Below are the code and all the weights of a small trained network. Each question names an input and a target symbol and asks about switching units off, where a switched-off unit gives its printed mean instead of its output.

import numpy as np


def w(rows, s, z=0):
    codes = np.array(rows[::2]) - 128.0
    scale = np.full(codes.shape[1], s)
    scale[-1] = z or s
    return codes * scale


def f(y):
    return y / 2 * (1 + np.tanh(0.7978845608 * (y + 0.044715 * y**3)))


def softmax(a):
    e = np.exp(a - a.max(-1, keepdims=True))
    return e / e.sum(-1, keepdims=True)


def log_softmax(a):
    a = a - a.max(-1, keepdims=True)
    return a - np.log(np.exp(a).sum(-1, keepdims=True))


def net(x, mask):
    ids = ['αβγεζηλμξπστφψω'.index(c) for c in x.split()]
    T = len(ids)
    res = E[ids] + P[:T]
    u = 0
    for l in range(3):
        q, k, v = (res @ M[l].T for M in (Q, K, V))
        z = softmax(np.where(np.tri(T) > 0, q @ k.T / 2**0.5, -1e9)) @ v
        res = res + np.where(mask[u], z, O[l][:, -1]) @ O[l][:, :-1]
        u += 1
        y = f(res @ A[l][:, :-1].T + A[l][:, -1])
        res = res + np.where(mask[u : u + 8], y, B[l][:, -1]) @ B[l][:, :-1]
        u += 8
    return log_softmax(res[-1] @ U[:, :-1].T + U[:, -1])


Q, K, V, O, A, B = {}, {}, {}, {}, {}, {}
E = w([
[37,65,89],'α',
[41,153,177],'β',
[160,84,50],'γ',
[192,166,81],'ε',
[175,172,97],'ζ',
[67,68,39],'η',
[86,21,195],'λ',
[175,213,162],'μ',
[111,96,93],'ξ',
[36,115,179],'π',
[192,249,70],'σ',
[188,90,46],'τ',
[106,100,132],'φ',
[149,182,125],'ψ',
[125,174,133],'ω',
],0.014)
P = w([
[82,235,184],'0',
[122,58,254],'1',
[72,70,175],'2',
[169,5,128],'3',
[192,38,108],'4',
[108,55,54],'5',
[79,153,43],'6',
[123,54,176],'7',
[150,130,118],'8',
[115,108,185],'9',
[123,119,131],'10',
[108,221,38],'11',
[177,117,224],'12',
[97,122,207],'13',
],0.0051)
Q[0] = w([
[2,101,235],'L0H1',
[194,99,57],'L0H1',
],0.0055)
K[0] = w([
[168,140,3],'L0H1',
[56,113,50],'L0H1',
],0.0071)
V[0] = w([
[2,225,98],'L0H1',
[62,150,133],'L0H1',
],0.0093)
O[0] = w([
[22,254,93,252],'L0H1',
[94,79,62,185],'L0H1',
],0.008,0.0036)
A[0] = w([
[104,182,61,110],'L0N1',
[70,161,152,175],'L0N2',
[117,50,85,83],'L0N3',
[195,108,28,117],'L0N4',
[183,148,254,122],'L0N5',
[80,104,140,159],'L0N6',
[58,115,19,250],'L0N7',
[77,95,83,226],'L0N8',
],0.0082,0.0026)
B[0] = w([
[121,188,142,201],'L0N1',
[149,114,133,223],'L0N2',
[123,126,138,126],'L0N3',
[145,158,158,146],'L0N4',
[80,78,111,134],'L0N5',
[175,129,159,170],'L0N6',
[130,147,203,254],'L0N7',
[172,85,255,194],'L0N8',
],0.0076,0.0053)
Q[1] = w([
[215,2,83],'L1H1',
[9,161,22],'L1H1',
],0.007)
K[1] = w([
[118,50,128],'L1H1',
[203,1,233],'L1H1',
],0.0087)
V[1] = w([
[142,252,85],'L1H1',
[255,41,89],'L1H1',
],0.0067)
O[1] = w([
[163,191,156,209],'L1H1',
[104,67,254,5],'L1H1',
],0.0095,0.014)
A[1] = w([
[228,208,120,94],'L1N1',
[92,150,50,137],'L1N2',
[152,112,28,129],'L1N3',
[152,103,105,59],'L1N4',
[240,138,129,253],'L1N5',
[139,158,137,86],'L1N6',
[18,254,77,206],'L1N7',
[84,168,112,132],'L1N8',
],0.0087,0.005)
B[1] = w([
[165,137,149,202],'L1N1',
[105,15,75,169],'L1N2',
[113,90,116,153],'L1N3',
[183,176,105,122],'L1N4',
[50,106,187,170],'L1N5',
[230,88,59,139],'L1N6',
[71,45,141,253],'L1N7',
[253,18,108,158],'L1N8',
],0.0043,0.025)
Q[2] = w([
[45,254,114],'L2H1',
[191,78,204],'L2H1',
],0.0097)
K[2] = w([
[50,1,76],'L2H1',
[144,54,183],'L2H1',
],0.0084)
V[2] = w([
[2,133,175],'L2H1',
[196,230,171],'L2H1',
],0.0076)
O[2] = w([
[254,100,252,66],'L2H1',
[96,229,191,3],'L2H1',
],0.0088,0.004)
A[2] = w([
[64,103,205,136],'L2N1',
[3,63,196,254],'L2N2',
[92,205,27,47],'L2N3',
[34,139,58,91],'L2N4',
[126,159,153,171],'L2N5',
[208,64,75,191],'L2N6',
[214,119,254,156],'L2N7',
[117,21,126,179],'L2N8',
],0.0079,0.0031)
B[2] = w([
[93,154,97,134],'L2N1',
[251,244,69,161],'L2N2',
[128,98,176,254],'L2N3',
[54,45,98,242],'L2N4',
[145,1,61,129],'L2N5',
[123,149,245,223],'L2N6',
[49,96,199,153],'L2N7',
[120,200,151,193],'L2N8',
],0.0053,0.008)
U = w([
[70,164,165,24],'α',
[2,237,128,153],'β',
[148,145,116,36],'γ',
[141,203,76,163],'ε',
[163,159,122,245],'ζ',
[160,93,162,127],'η',
[100,174,138,92],'λ',
[127,191,90,67],'μ',
[171,127,99,5],'ξ',
[95,122,137,86],'π',
[202,146,68,140],'σ',
[114,198,114,73],'τ',
[47,140,183,99],'φ',
[84,95,95,228],'ψ',
[117,163,90,99],'ω',
],0.01,0.0026)

Each question gives the input, a string of symbols that net reads in full, and the target symbol t.
The units are the heads (2 rows each of Q, K, V and O) and the neurons (one row each of A and B). Each row of codes is followed by its name. A weight is (code - 128) times the scale printed after its matrix; where a second scale follows, it is the last column's (O, A, B and U).
mask holds one flag per unit, layer by layer, with each layer's heads first. A switched-off unit (its flag False) gives its mean, the last column of its rows in O or B, instead of its output. The means were averaged over made-up inputs and are rounded, as every weight is.
A unit's drop is (log p(t) with every unit on - log p(t) with that unit switched off) / (log p(t) with every unit on - log p(t) with every unit switched off).
The circuit of an input: a set's keep is (log p(t) with only the set's units on - log p(t) with every unit switched off) / (log p(t) with every unit on - log p(t) with every unit switched off). Starting from the 12 units with the biggest drops (on a tie, the unit counted first), units are removed one at a time, each time the one whose removal leaves the highest keep (on an exact tie, the one counted first), for as long as the keep stays at least 0.8.
circuit, biggest first: the units of the circuit, biggest drop first
most important unit: the unit with the biggest drop
top k neurons: the k neurons with the biggest drops, biggest first
k most important neurons of layer l: the k neurons of layer l with the biggest drops, biggest first
input β β β, target ψ: circuit, biggest first	L1H1, L0H1, L1N7, L1N2
input β λ η ω μ β σ, target ψ: top 2 neurons	L1N8, L1N2
input β σ ξ τ α ω β π β α φ β β, target ψ: top 2 neurons	L1N8, L0N1
input λ φ φ β τ ε, target η: most important unit	L1H1
input σ β β ψ β ε ψ, target β: circuit, biggest first	L2H1, L1H1, L0H1
input β β π, target ψ: circuit, biggest first	L1H1, L0H1, L1N2, L2N4
input β α ω ω, target ψ: 2 most important neurons of layer 0	L0N1, L0N7
input σ ψ β ω μ ψ α, target β: circuit, biggest first	L2H1, L1H1
input σ η π ω β ζ ξ ω, target β: 3 most important neurons of layer 0	L0N8, L0N7, L0N1
input σ ω β σ ψ β β β ψ σ, target β: circuit, biggest first	L2H1, L1H1, L0H1, L0N8
input λ β ξ, target η: circuit, biggest first	L2H1, L1H1
input β γ β α ψ β β β ψ ζ, target ψ: top 2 neurons	L1N8, L0N1
input β λ σ ε, target ψ: 3 most important neurons of layer 2	L2N4, L2N2, L2N3
input σ τ β β β π φ, target β: circuit, biggest first	L2H1, L1H1
input σ σ ω, target β: most important unit	L2H1
input λ σ β σ ω ψ ψ β ε ζ β γ, target η: top 4 neurons	L0N7, L0N8, L0N4, L0N1
input β λ β σ ζ ε, target ψ: circuit, biggest first	L0H1, L1H1, L2H1, L1N2
input β β ζ, target ψ: top 4 neurons	L1N8, L1N2, L2N4, L1N7
input β β β λ τ, target ψ: top 3 neurons	L1N8, L1N2, L2N4
input π π β φ ψ, target ψ: most important unit	L1H1
input β ω β β ε β μ, target ψ: 2 most important neurons of layer 1	L1N8, L1N2
input β ω η τ ψ, target ψ: 3 most important neurons of layer 1	L1N8, L1N2, L1N6
input σ β ζ ψ σ ψ σ, target β: top 2 neurons	L1N7, L0N1
input β ζ ξ β λ ω λ φ β γ β π μ, target ψ: 3 most important neurons of layer 0	L0N1, L0N5, L0N7
input σ σ β, target β: 2 most important neurons of layer 1	L1N1, L1N6
input β β β β ξ σ, target ψ: 2 most important neurons of layer 0	L0N6, L0N8
